Below are the code and all the weights of a small trained network. Each question names an input and a class and asks about switching units off, where a switched-off unit gives its printed mean instead of its output.

import numpy as np


def w(rows, s, z=0):
    codes = np.array(rows[::2]) - 128.0
    scale = np.full(codes.shape[1], s)
    scale[-1] = z or s
    return codes * scale


def norm(h):
    return h / np.sqrt((h * h).mean(-1, keepdims=True) + 1e-5)


def f(y):
    return np.maximum(y, 0)


def log_softmax(a):
    a = a - a.max(-1, keepdims=True)
    return a - np.log(np.exp(a).sum(-1, keepdims=True))


def net(x, mask):
    res = np.array(x, float).reshape(1, 4) / 4 @ E
    u = 0
    for l in range(2):
        y = f(norm(res) @ A[l][:, :-1].T + A[l][:, -1])
        res = res + np.where(mask[u : u + 10], y, B[l][:, -1]) @ B[l][:, :-1]
        u += 10
    return log_softmax(norm(res)[-1] @ U[:, :-1].T + U[:, -1])


A, B = {}, {}
E = w([
[152,124,240,105,191,169,88,126,126,193,230,185],'x0',
[140,179,224,130,134,138,144,36,159,49,84,138],'x1',
[54,134,39,152,190,101,135,76,132,123,123,255],'x2',
[112,130,123,48,145,99,79,64,38,130,57,53],'x3',
],0.0066)
A[0] = w([
[161,170,178,62,141,138,105,102,172,76,253,154,95],'0.n0',
[171,129,98,188,223,74,127,59,113,96,88,212,127],'0.n1',
[94,132,240,143,123,158,186,71,156,31,75,140,39],'0.n2',
[215,163,208,81,83,132,144,130,134,77,154,59,4],'0.n3',
[161,44,181,171,82,117,93,207,119,161,85,100,27],'0.n4',
[126,148,160,81,132,132,87,99,64,126,68,145,51],'0.n5',
[104,133,99,158,165,159,189,154,176,50,80,93,12],'0.n6',
[210,60,149,63,148,138,92,39,110,179,183,123,68],'0.n7',
[53,168,113,140,65,84,212,142,99,59,93,80,20],'0.n8',
[135,134,143,122,71,134,183,172,235,93,172,149,39],'0.n9',
],0.0062,0.0025)
B[0] = w([
[186,142,97,129,2,38,195,106,190,114,181,89,231],'0.n0',
[31,148,206,50,97,210,191,176,163,144,77,102,253],'0.n1',
[70,54,121,224,176,119,6,136,244,118,153,26,240],'0.n2',
[39,94,152,90,120,185,165,154,157,124,45,206,231],'0.n3',
[95,71,163,55,202,158,146,186,163,118,73,179,194],'0.n4',
[183,165,104,190,121,205,89,77,95,174,130,96,190],'0.n5',
[226,91,84,121,68,49,173,122,171,163,241,141,182],'0.n6',
[140,144,133,99,125,27,163,121,66,169,122,134,207],'0.n7',
[175,117,220,88,84,49,121,120,102,140,169,136,222],'0.n8',
[206,153,54,172,182,223,147,115,13,49,102,118,211],'0.n9',
],0.0065,0.0051)
A[1] = w([
[173,72,103,155,71,47,173,133,112,60,50,114,139],'1.n0',
[114,144,156,57,116,87,36,44,1,179,63,57,93],'1.n1',
[25,196,110,104,156,106,137,100,156,153,121,235,141],'1.n2',
[127,104,117,131,158,189,20,89,47,155,55,108,61],'1.n3',
[119,56,60,129,180,84,54,247,87,178,163,116,90],'1.n4',
[190,149,185,122,179,131,125,153,166,123,119,106,161],'1.n5',
[161,156,185,110,170,80,108,88,143,160,222,191,115],'1.n6',
[112,66,175,226,158,195,162,153,173,75,217,117,123],'1.n7',
[208,168,74,158,115,218,153,136,112,55,162,203,1],'1.n8',
[168,133,207,117,80,206,122,206,124,129,69,78,65],'1.n9',
],0.0064,0.0029)
B[1] = w([
[120,129,189,104,91,99,158,102,80,226,194,178,209],'1.n0',
[177,196,61,199,168,151,171,178,155,118,171,187,254],'1.n1',
[133,51,174,50,119,175,135,180,88,75,73,113,207],'1.n2',
[187,117,101,163,194,198,116,148,119,132,154,143,174],'1.n3',
[71,133,223,188,116,91,15,25,234,50,83,54,211],'1.n4',
[62,97,28,69,109,92,87,109,139,111,138,142,174],'1.n5',
[156,92,114,125,2,62,181,105,81,126,159,93,178],'1.n6',
[143,177,89,132,186,113,92,136,54,173,69,114,229],'1.n7',
[178,215,93,149,221,156,120,97,107,150,158,125,173],'1.n8',
[71,126,117,88,152,185,160,118,90,95,115,179,202],'1.n9',
],0.0077,0.0074)
U = w([
[192,199,71,169,207,178,161,133,86,147,157,150,170],'0',
[69,68,160,2,135,194,180,165,108,125,89,164,219],'1',
[156,114,136,85,39,32,187,87,95,172,191,135,92],'2',
[96,112,161,170,145,111,33,67,183,90,120,90,1],'3',
],0.014,0.00048)

Each question gives the input, the list of numbers given to net, and the class t.
The units are the neurons (one row each of A and B). Each row of codes is followed by its name. A weight is (code - 128) times the scale printed after its matrix; where a second scale follows, it is the last column's (A, B and U).
mask holds one flag per neuron, layer by layer. A switched-off neuron (its flag False) gives its mean, the last column of its row in B, instead of its output. The means were averaged over made-up inputs and are rounded, as every weight is.
A unit's drop is (log p(t) with every unit on - log p(t) with that unit switched off) / (log p(t) with every unit on - log p(t) with every unit switched off).
The circuit of an input: a set's keep is (log p(t) with only the set's units on - log p(t) with every unit switched off) / (log p(t) with every unit on - log p(t) with every unit switched off). Starting from the 12 units with the biggest drops (on a tie, the unit counted first), units are removed one at a time, each time the one whose removal leaves the highest keep (on an exact tie, the one counted first), for as long as the keep stays at least 0.8.
circuit, biggest first: the units of the circuit, biggest drop first
k most important neurons: the k neurons with the biggest drops, biggest first
k most important neurons of layer l: the k neurons of layer l with the biggest drops, biggest first
input [-5,2,7,5], class 1: 2 most important neurons => [0.n1; 1.n2]
input [-4,1,3,0], class 2: circuit, biggest first => [0.n8]
input [-1,2,6,8], class 0: 2 most important neurons => [1.n1; 0.n5]
input [-8,-3,8,-5], class 1: 2 most important neurons of layer 0 => [0.n1; 0.n0]
input [-1,3,2,0], class 3: 2 most important neurons of layer 0 => [0.n2; 0.n3]
input [2,5,-5,-5], class 0: 3 most important neurons of layer 0 => [0.n9; 0.n1; 0.n8]
input [5,-8,0,7], class 3: 3 most important neurons => [1.n4; 0.n9; 0.n1]
input [7,5,2,-5], class 2: 2 most important neurons => [0.n0; 1.n6]
input [-2,7,-8,-6], class 1: 4 most important neurons => [0.n3; 1.n4; 1.n9; 1.n1]
input [2,-7,8,-7], class 1: 4 most important neurons => [1.n2; 0.n2; 1.n1; 0.n1]
input [7,5,7,8], class 0: 2 most important neurons of layer 0 => [0.n5; 0.n3]
input [-8,-3,7,-3], class 2: 3 most important neurons of layer 0 => [0.n6; 0.n3; 0.n8]
input [8,-6,-3,4], class 2: 2 most important neurons of layer 0 => [0.n7; 0.n2]
input [6,5,4,-3], class 2: circuit, biggest first => [1.n6]
input [1,-5,4,1], class 3: 2 most important neurons => [1.n4; 0.n3]
input [5,4,5,0], class 1: 4 most important neurons => [0.n1; 1.n2; 0.n8; 0.n6]
input [-1,-6,-5,-5], class 3: 4 most important neurons => [1.n4; 0.n1; 1.n1; 0.n4]
input [-3,-7,0,7], class 0: 3 most important neurons => [1.n1; 0.n2; 1.n3]
input [8,7,-1,6], class 2: 3 most important neurons => [0.n0; 0.n7; 1.n6]
input [2,0,6,-4], class 1: circuit, biggest first => [1.n2]
input [-1,4,5,-4], class 1: 2 most important neurons of layer 0 => [0.n1; 0.n5]
